Here is a tiny trained network, its code and every weight. The questions are about switching its units off for an input and a target symbol, where a switched-off unit gives its printed mean instead of its output.

import numpy as np


def w(rows, s, z=0):
    codes = np.array(rows[::2]) - 128.0
    scale = np.full(codes.shape[1], s)
    scale[-1] = z or s
    return codes * scale


def norm(h):
    return h / np.sqrt((h * h).mean(-1, keepdims=True) + 1e-5)


def f(y):
    return y / 2 * (1 + np.tanh(0.7978845608 * (y + 0.044715 * y**3)))


def softmax(a):
    e = np.exp(a - a.max(-1, keepdims=True))
    return e / e.sum(-1, keepdims=True)


def log_softmax(a):
    a = a - a.max(-1, keepdims=True)
    return a - np.log(np.exp(a).sum(-1, keepdims=True))


def net(x, mask):
    ids = ['αγδεζηλμξπσφψω'.index(c) for c in x.split()]
    T = len(ids)
    res = E[ids] + P[:T]
    u = 0
    for l in range(2):
        r = norm(res)
        for j in range(3):
            rows = slice(3 * j, 3 * j + 3)
            q, k, v = (r @ M[l][rows].T for M in (Q, K, V))
            z = softmax(np.where(np.tri(T) > 0, q @ k.T / 3**0.5, -1e9)) @ v
            o = O[l][rows]
            res = res + np.where(mask[u + j], z, o[:, -1]) @ o[:, :-1]
        u += 3
        y = f(norm(res) @ A[l][:, :-1].T + A[l][:, -1])
        res = res + np.where(mask[u : u + 4], y, B[l][:, -1]) @ B[l][:, :-1]
        u += 4
    return log_softmax(norm(res)[-1] @ U[:, :-1].T + U[:, -1])


Q, K, V, O, A, B = {}, {}, {}, {}, {}, {}
E = w([
[198,187,46,79,204,90,74,143,177,132,91],'α',
[89,153,169,108,194,115,135,60,196,85,112],'γ',
[171,63,144,92,169,113,147,175,126,186,99],'δ',
[142,158,152,84,154,153,198,217,74,220,78],'ε',
[86,116,100,108,50,41,135,120,78,171,101],'ζ',
[95,232,129,129,182,140,116,104,98,111,152],'η',
[140,135,199,85,86,39,71,130,102,236,119],'λ',
[139,142,167,130,240,232,137,145,178,130,152],'μ',
[84,170,147,72,109,174,104,88,201,154,174],'ξ',
[186,199,166,89,121,138,139,93,167,164,145],'π',
[68,151,162,88,147,111,124,215,145,185,187],'σ',
[156,109,67,117,128,193,74,166,121,171,157],'φ',
[163,119,119,117,9,88,180,121,129,140,181],'ψ',
[135,122,135,83,55,126,32,173,249,171,53],'ω',
],0.017)
P = w([
[50,78,9,112,162,128,167,29,231,189,120],'0',
[91,95,42,68,155,143,131,73,183,150,110],'1',
[134,85,73,19,142,149,97,87,127,116,122],'2',
[91,130,78,99,132,122,142,104,138,135,125],'3',
[145,132,102,60,141,130,90,109,108,118,106],'4',
[125,150,109,110,141,139,114,124,115,118,102],'5',
[149,146,111,106,143,142,103,152,110,122,98],'6',
[151,154,135,112,138,142,119,170,105,119,107],'7',
[158,166,133,129,128,123,125,188,114,126,121],'8',
[146,190,127,158,124,114,136,215,104,129,124],'9',
[169,149,153,157,130,94,128,217,104,119,185],'10',
[178,166,166,153,131,98,114,235,103,124,162],'11',
[160,180,172,148,157,117,91,254,96,106,83],'12',
],0.0075)
Q[0] = w([
[85,153,109,58,140,112,107,36,171,150,125],'0.h1',
[114,110,36,204,167,138,117,108,98,126,124],'0.h1',
[173,112,215,125,125,67,68,73,222,112,178],'0.h1',
[130,67,140,242,147,158,104,81,177,8,10],'0.h2',
[188,66,174,86,247,68,184,131,22,115,33],'0.h2',
[150,254,147,18,199,184,65,181,99,220,146],'0.h2',
[124,188,123,177,86,136,163,162,90,107,122],'0.h3',
[107,139,132,211,75,202,95,93,103,147,81],'0.h3',
[176,177,196,144,112,109,120,129,188,116,219],'0.h3',
],0.0056)
K[0] = w([
[138,130,122,164,146,151,141,144,47,116,162],'0.h1',
[109,88,153,91,137,118,160,53,90,141,147],'0.h1',
[128,144,80,161,156,148,165,189,112,107,135],'0.h1',
[113,125,124,86,152,149,132,50,187,133,57],'0.h2',
[179,65,143,154,203,102,165,111,98,164,104],'0.h2',
[254,149,185,226,99,163,94,174,121,110,174],'0.h2',
[124,129,159,121,182,131,177,134,170,119,116],'0.h3',
[104,84,180,117,119,144,118,128,178,140,103],'0.h3',
[215,139,123,138,105,79,118,93,105,139,154],'0.h3',
],0.0072)
V[0] = w([
[182,104,127,234,129,103,106,125,103,118,141],'0.h1',
[142,105,143,117,72,65,92,47,177,135,86],'0.h1',
[129,44,69,106,133,124,121,48,81,182,197],'0.h1',
[156,41,196,84,203,93,145,122,75,45,7],'0.h2',
[114,172,237,126,121,26,166,26,161,205,104],'0.h2',
[71,110,53,189,138,45,208,94,209,3,187],'0.h2',
[94,99,112,94,117,149,120,52,167,176,106],'0.h3',
[97,140,172,202,103,128,15,196,86,171,105],'0.h3',
[193,201,160,100,73,91,66,84,65,127,150],'0.h3',
],0.005)
O[0] = w([
[163,104,105,140,121,75,62,114,23,64,154,3],'0.h1',
[136,68,187,78,91,79,102,113,189,112,165,129],'0.h1',
[160,59,34,71,210,87,163,143,146,141,145,149],'0.h1',
[46,145,65,219,126,29,209,145,210,64,148,25],'0.h2',
[163,187,194,107,121,100,161,100,145,118,79,165],'0.h2',
[145,101,128,44,104,168,83,146,66,6,116,26],'0.h2',
[66,127,101,96,155,57,87,1,124,100,148,198],'0.h3',
[77,90,107,136,166,118,59,148,118,216,127,48],'0.h3',
[158,218,81,118,148,149,112,183,118,152,8,157],'0.h3',
],0.0048,0.0052)
A[0] = w([
[7,219,219,133,176,144,57,52,113,10,249,148],'0.n1',
[48,184,69,102,75,98,153,117,121,164,98,106],'0.n2',
[139,147,78,114,44,38,221,133,89,4,41,254],'0.n3',
[23,41,184,72,155,50,135,164,83,231,79,117],'0.n4',
],0.0048,0.0039)
B[0] = w([
[171,108,73,102,123,153,159,206,176,168,2,254],'0.n1',
[167,9,131,68,102,214,140,74,76,147,217,166],'0.n2',
[212,179,36,113,122,200,142,192,135,154,79,182],'0.n3',
[87,240,34,82,115,171,164,105,134,54,147,206],'0.n4',
],0.0073,0.0041)
Q[1] = w([
[149,154,127,51,163,151,158,181,167,209,137],'1.h1',
[79,101,173,183,143,102,152,38,7,37,125],'1.h1',
[34,64,110,222,149,129,97,133,90,87,135],'1.h1',
[82,137,125,103,113,200,131,120,161,130,131],'1.h2',
[109,210,66,61,146,150,113,185,186,200,112],'1.h2',
[161,59,184,201,78,102,146,84,66,2,214],'1.h2',
[115,206,118,111,193,128,188,149,178,163,99],'1.h3',
[98,66,116,171,77,134,54,86,71,9,74],'1.h3',
[65,68,137,151,160,147,77,159,68,89,149],'1.h3',
],0.0079)
K[1] = w([
[213,110,190,209,76,69,116,197,149,178,141],'1.h1',
[94,61,82,96,172,134,162,2,142,102,170],'1.h1',
[115,150,120,75,150,118,168,37,106,67,127],'1.h1',
[190,136,161,130,104,118,63,104,103,194,187],'1.h2',
[194,164,208,166,97,225,84,176,85,182,147],'1.h2',
[118,111,39,110,141,92,176,40,96,66,102],'1.h2',
[93,168,177,212,109,91,72,219,75,152,172],'1.h3',
[112,123,127,70,186,147,211,29,104,138,111],'1.h3',
[151,63,78,98,102,139,155,20,147,142,138],'1.h3',
],0.0071)
V[1] = w([
[53,85,140,122,159,124,35,166,179,155,71],'1.h1',
[89,223,161,177,237,71,126,159,69,62,183],'1.h1',
[149,64,78,152,101,117,163,205,111,168,174],'1.h1',
[148,119,138,113,80,185,49,102,117,217,155],'1.h2',
[54,117,119,83,95,146,122,142,126,75,58],'1.h2',
[140,130,200,154,159,168,121,119,184,64,170],'1.h2',
[2,213,138,100,99,111,89,178,139,73,217],'1.h3',
[156,153,139,186,110,94,117,121,132,171,80],'1.h3',
[125,130,123,136,97,74,133,54,149,156,115],'1.h3',
],0.0079)
O[1] = w([
[47,150,115,250,128,155,87,110,155,162,113,119],'1.h1',
[106,162,27,78,172,141,193,45,110,137,109,11],'1.h1',
[79,73,110,118,168,119,99,219,146,106,77,112],'1.h1',
[142,95,144,102,142,57,125,137,128,198,180,211],'1.h2',
[87,116,59,106,83,154,124,164,209,134,69,113],'1.h2',
[126,83,200,129,203,194,169,39,169,107,141,113],'1.h2',
[87,216,102,45,117,154,69,129,163,60,161,136],'1.h3',
[99,132,141,92,126,102,125,149,128,125,1,117],'1.h3',
[116,148,168,117,80,87,112,90,91,130,92,114],'1.h3',
],0.0082,0.011)
A[1] = w([
[138,147,94,119,21,82,92,111,75,123,147,96],'1.n1',
[102,123,120,114,47,119,106,85,1,116,162,33],'1.n2',
[128,145,143,71,143,113,112,151,130,101,94,249],'1.n3',
[110,145,129,132,168,140,72,80,153,85,116,123],'1.n4',
],0.0075,0.0014)
B[1] = w([
[22,77,121,127,147,212,98,87,135,115,40,198],'1.n1',
[155,35,128,123,179,171,163,51,146,93,136,130],'1.n2',
[90,117,125,77,89,76,254,93,145,182,110,253],'1.n3',
[70,111,178,72,141,128,143,163,180,109,105,128],'1.n4',
],0.0095,0.0027)
U = w([
[232,156,54,147,185,86,12,109,157,71,88,72],'α',
[121,126,171,160,116,100,188,120,255,32,42,67],'γ',
[88,110,87,248,102,25,239,138,181,57,185,141],'δ',
[114,213,128,164,133,173,214,221,65,146,113,89],'ε',
[74,49,65,120,125,173,132,108,86,101,69,125],'ζ',
[180,182,91,154,116,227,135,192,136,187,65,224],'η',
[35,166,141,116,79,26,112,59,55,129,45,74],'λ',
[107,83,189,193,248,233,167,108,136,78,114,143],'μ',
[133,56,142,95,92,179,156,107,250,248,158,252],'ξ',
[214,180,235,156,124,118,196,29,85,131,175,50],'π',
[109,211,95,70,130,223,80,139,176,79,203,61],'σ',
[104,52,104,189,208,119,65,151,21,185,236,78],'φ',
[193,55,205,59,111,145,100,241,84,5,92,120],'ψ',
[64,134,207,250,51,145,24,167,178,94,89,76],'ω',
],0.0055,0.0047)

Each question gives the input, a string of symbols that net reads in full, and the target symbol t.
The units are the heads (3 rows each of Q, K, V and O) and the neurons (one row each of A and B). Each row of codes is followed by its name. A weight is (code - 128) times the scale printed after its matrix; where a second scale follows, it is the last column's (O, A, B and U).
mask holds one flag per unit, layer by layer, with each layer's heads first. A switched-off unit (its flag False) gives its mean, the last column of its rows in O or B, instead of its output. The means were averaged over made-up inputs and are rounded, as every weight is.
A unit's drop is (log p(t) with every unit on - log p(t) with that unit switched off) / (log p(t) with every unit on - log p(t) with every unit switched off).
The circuit of an input: a set's keep is (log p(t) with only the set's units on - log p(t) with every unit switched off) / (log p(t) with every unit on - log p(t) with every unit switched off). Starting from the 12 units with the biggest drops (on a tie, the unit counted first), units are removed one at a time, each time the one whose removal leaves the highest keep (on an exact tie, the one counted first), for as long as the keep stays at least 0.8.
units of the circuit, in order: the units of the circuit, biggest drop first
k most important neurons: the k neurons with the biggest drops, biggest first
top k neurons in layer l: the k neurons of layer l with the biggest drops, biggest first
which heads matter: for each layer, one digit per head in row order, 1 if its drop is at least 0.15 and else 0, layers parted by /
input μ ψ π ψ ε ψ ψ δ ω α ψ ψ μ, target ψ: units of the circuit, in order => [1.h1]
input μ η σ ψ η λ λ φ η, target φ: units of the circuit, in order => [1.h2; 0.h2; 0.n4]
input σ σ ψ, target ψ: units of the circuit, in order => [0.n4; 1.h1]
input σ γ λ σ σ σ σ η η ψ ψ η π, target ψ: which heads matter => 010 / 100
input π α σ η ξ η μ η, target μ: which heads matter => 000 / 010
input η μ δ π δ ψ σ, target ψ: which heads matter => 000 / 100
input δ ψ π μ σ, target σ: units of the circuit, in order => [1.h3; 0.n4]
input ξ σ π ξ γ π η, target π: which heads matter => 010 / 110
input σ λ η λ α ξ π φ, target φ: units of the circuit, in order => [1.h2; 0.n1; 0.h2]
input γ η λ η ζ ε ω φ ξ ω α ω ψ, target ω: which heads matter => 100 / 100
input α η δ γ η δ η ω μ, target ω: which heads matter => 000 / 100
input ε π ζ α λ ω λ, target ω: which heads matter => 000 / 100
input φ η λ σ ε ε δ η η η ψ σ, target ψ: which heads matter => 010 / 100
input δ ζ ξ λ γ φ μ σ η, target σ: top 3 neurons in layer 0 => [0.n4; 0.n1; 0.n3]
input λ ξ ω α ψ ψ, target ψ: top 3 neurons in layer 0 => [0.n3; 0.n4; 0.n1]
input λ λ η, target λ: units of the circuit, in order => [1.h3]
input λ σ ψ π φ η π π σ η, target σ: top 2 neurons in layer 0 => [0.n1; 0.n3]
input φ σ ζ η μ, target μ: which heads matter => 100 / 010
input α ψ α, target ψ: units of the circuit, in order => [1.h1; 0.n3]
input ω η η, target ω: units of the circuit, in order => [1.h1]
input α ξ ξ η, target ξ: which heads matter => 000 / 010
input α π δ α α ζ, target ζ: which heads matter => 000 / 000
input φ λ μ α π σ π π η ξ ψ ψ λ, target ψ: units of the circuit, in order => [1.h1; 0.n4]
input σ ψ η α λ ψ ε, target ψ: units of the circuit, in order => [1.h1; 0.n4]
input λ λ δ, target λ: 3 most important neurons => [0.n4; 0.n1; 1.n1]
input π α η η σ σ σ α, target σ: units of the circuit, in order => [1.h3; 0.n1]
input ε λ η σ φ ζ π σ, target σ: units of the circuit, in order => [1.h3]
input γ σ ψ ξ ε η, target ξ: which heads matter => 010 / 000
input δ π η η ψ η, target ψ: top 2 neurons in layer 0 => [0.n3; 0.n4]
input η α σ η ψ π, target ψ: 2 most important neurons => [0.n3; 0.n4]
